Here is a tiny trained network, its code and every weight. The questions are about switching its units off for an input and a target symbol, where a switched-off unit gives its printed mean instead of its output.

import numpy as np


def w(rows, s, z=0):
    codes = np.array(rows[::2]) - 128.0
    scale = np.full(codes.shape[1], s)
    scale[-1] = z or s
    return codes * scale


def f(y):
    return y / 2 * (1 + np.tanh(0.7978845608 * (y + 0.044715 * y**3)))


def softmax(a):
    e = np.exp(a - a.max(-1, keepdims=True))
    return e / e.sum(-1, keepdims=True)


def log_softmax(a):
    a = a - a.max(-1, keepdims=True)
    return a - np.log(np.exp(a).sum(-1, keepdims=True))


def net(x, mask):
    ids = ['ΔΞΠΦΩαβγεθλμστψ'.index(c) for c in x.split()]
    T = len(ids)
    res = E[ids] + P[:T]
    u = 0
    for l in range(2):
        r = res
        for j in range(3):
            rows = slice(2 * j, 2 * j + 2)
            q, k, v = (r @ M[l][rows].T for M in (Q, K, V))
            z = softmax(np.where(np.tri(T) > 0, q @ k.T / 2**0.5, -1e9)) @ v
            o = O[l][rows]
            res = res + np.where(mask[u + j], z, o[:, -1]) @ o[:, :-1]
        u += 3
        y = f(res @ A[l][:, :-1].T + A[l][:, -1])
        res = res + np.where(mask[u : u + 4], y, B[l][:, -1]) @ B[l][:, :-1]
        u += 4
    return log_softmax(res[-1] @ U[:, :-1].T + U[:, -1])


Q, K, V, O, A, B = {}, {}, {}, {}, {}, {}
E = w([
[166,111,63],'Δ',
[83,116,53],'Ξ',
[166,98,47],'Π',
[66,129,79],'Φ',
[124,64,129],'Ω',
[143,79,82],'α',
[122,80,113],'β',
[141,199,184],'γ',
[32,248,120],'ε',
[131,80,106],'θ',
[178,115,27],'λ',
[227,92,183],'μ',
[162,130,84],'σ',
[38,64,27],'τ',
[179,156,70],'ψ',
],0.015)
P = w([
[81,9,158],'0',
[164,124,2],'1',
[163,123,39],'2',
[161,117,55],'3',
[162,121,57],'4',
[150,103,93],'5',
],0.0067)
Q[0] = w([
[15,123,142],'L0H1',
[94,140,145],'L0H1',
[109,62,120],'L0H2',
[150,35,90],'L0H2',
[145,103,76],'L0H3',
[2,174,102],'L0H3',
],0.015)
K[0] = w([
[63,173,138],'L0H1',
[97,171,124],'L0H1',
[80,98,218],'L0H2',
[34,2,78],'L0H2',
[100,49,206],'L0H3',
[74,164,82],'L0H3',
],0.0092)
V[0] = w([
[80,98,228],'L0H1',
[185,232,70],'L0H1',
[140,72,254],'L0H2',
[5,36,174],'L0H2',
[85,211,193],'L0H3',
[112,204,206],'L0H3',
],0.0073)
O[0] = w([
[204,201,1,57],'L0H1',
[79,95,181,91],'L0H1',
[145,165,24,95],'L0H2',
[173,235,98,236],'L0H2',
[180,183,228,1],'L0H3',
[215,186,144,1],'L0H3',
],0.0065,0.0056)
A[0] = w([
[2,175,1,5],'L0N1',
[150,104,20,45],'L0N2',
[158,10,82,38],'L0N3',
[119,111,110,162],'L0N4',
],0.008,0.0024)
B[0] = w([
[116,175,115,254],'L0N1',
[100,182,166,236],'L0N2',
[132,169,252,244],'L0N3',
[118,129,74,162],'L0N4',
],0.011,0.0078)
Q[1] = w([
[77,74,121],'L1H1',
[2,75,95],'L1H1',
[51,130,134],'L1H2',
[87,160,78],'L1H2',
[200,122,57],'L1H3',
[64,115,78],'L1H3',
],0.012)
K[1] = w([
[171,160,87],'L1H1',
[91,144,109],'L1H1',
[92,176,124],'L1H2',
[82,123,33],'L1H2',
[87,4,90],'L1H3',
[28,75,44],'L1H3',
],0.011)
V[1] = w([
[90,176,150],'L1H1',
[193,33,245],'L1H1',
[112,187,204],'L1H2',
[121,203,43],'L1H2',
[6,77,148],'L1H3',
[93,109,55],'L1H3',
],0.013)
O[1] = w([
[131,167,124,194],'L1H1',
[65,44,190,7],'L1H1',
[198,187,206,189],'L1H2',
[195,124,158,192],'L1H2',
[2,184,149,170],'L1H3',
[98,176,36,134],'L1H3',
],0.0075,0.016)
A[1] = w([
[45,158,2,232],'L1N1',
[17,235,50,19],'L1N2',
[27,88,164,250],'L1N3',
[125,112,126,122],'L1N4',
],0.007,0.0018)
B[1] = w([
[67,57,56,183],'L1N1',
[95,34,178,253],'L1N2',
[154,8,31,172],'L1N3',
[102,254,127,123],'L1N4',
],0.0073,0.016)
U = w([
[91,90,142,17],'Δ',
[103,112,76,252],'Ξ',
[142,135,207,91],'Π',
[129,60,17,140],'Φ',
[196,168,87,32],'Ω',
[107,146,104,227],'α',
[79,138,190,142],'β',
[99,121,149,116],'γ',
[50,246,254,145],'ε',
[123,141,84,160],'θ',
[140,141,101,152],'λ',
[223,41,150,153],'μ',
[129,157,213,208],'σ',
[30,199,122,42],'τ',
[112,168,149,144],'ψ',
],0.0093,0.0038)

Each question gives the input, a string of symbols that net reads in full, and the target symbol t.
The units are the heads (2 rows each of Q, K, V and O) and the neurons (one row each of A and B). Each row of codes is followed by its name. A weight is (code - 128) times the scale printed after its matrix; where a second scale follows, it is the last column's (O, A, B and U).
mask holds one flag per unit, layer by layer, with each layer's heads first. A switched-off unit (its flag False) gives its mean, the last column of its rows in O or B, instead of its output. The means were averaged over made-up inputs and are rounded, as every weight is.
A unit's drop is (log p(t) with every unit on - log p(t) with that unit switched off) / (log p(t) with every unit on - log p(t) with every unit switched off).
unit that matters most: the unit with the biggest drop
k most important neurons: the k neurons with the biggest drops, biggest first
which heads matter: for each layer, one digit per head in row order, 1 if its drop is at least 0.15 and else 0, layers parted by /
input ψ α Ω β, target Φ: which heads matter => 110 / 110
input α Ω ψ, target ε: which heads matter => 011 / 000
input Ω τ α τ μ γ, target Ω: which heads matter => 110 / 110
input Φ Δ Ω α τ, target τ: which heads matter => 001 / 001
input α θ ψ γ α Δ, target ε: which heads matter => 001 / 000
input Ω σ Ω Ω Ω Π, target Ω: 2 most important neurons => [L0N2, L0N1]
input γ λ λ, target μ: unit that matters most => L0H3
input ψ μ Ξ Ω α γ, target Φ: 4 most important neurons => [L1N3, L0N2, L0N3, L0N1]
input Ξ Ω Φ Π Ω Φ, target Φ: 3 most important neurons => [L0N3, L1N1, L0N2]
input Ω λ θ, target Ω: 2 most important neurons => [L0N2, L0N1]
input α α τ Φ Ω, target ε: which heads matter => 001 / 001
input α λ Ω, target ε: which heads matter => 101 / 000
input λ γ α ψ γ Ω, target Φ: which heads matter => 110 / 110
input Ω Ω β, target Ω: unit that matters most => L0H2
input Ω ε Ω β, target Ω: which heads matter => 111 / 011
input γ γ γ σ Π, target μ: which heads matter => 001 / 001
input Ω θ γ Ω θ, target Ω: which heads matter => 110 / 011
input γ ε Ω τ γ α, target μ: 3 most important neurons => [L0N1, L0N4, L0N2]
input ψ α σ, target Φ: 3 most important neurons => [L1N3, L0N2, L0N1]
input ψ α λ γ θ, target Φ: unit that matters most => L1N3
input α ψ σ, target ε: 3 most important neurons => [L0N3, L1N3, L0N2]
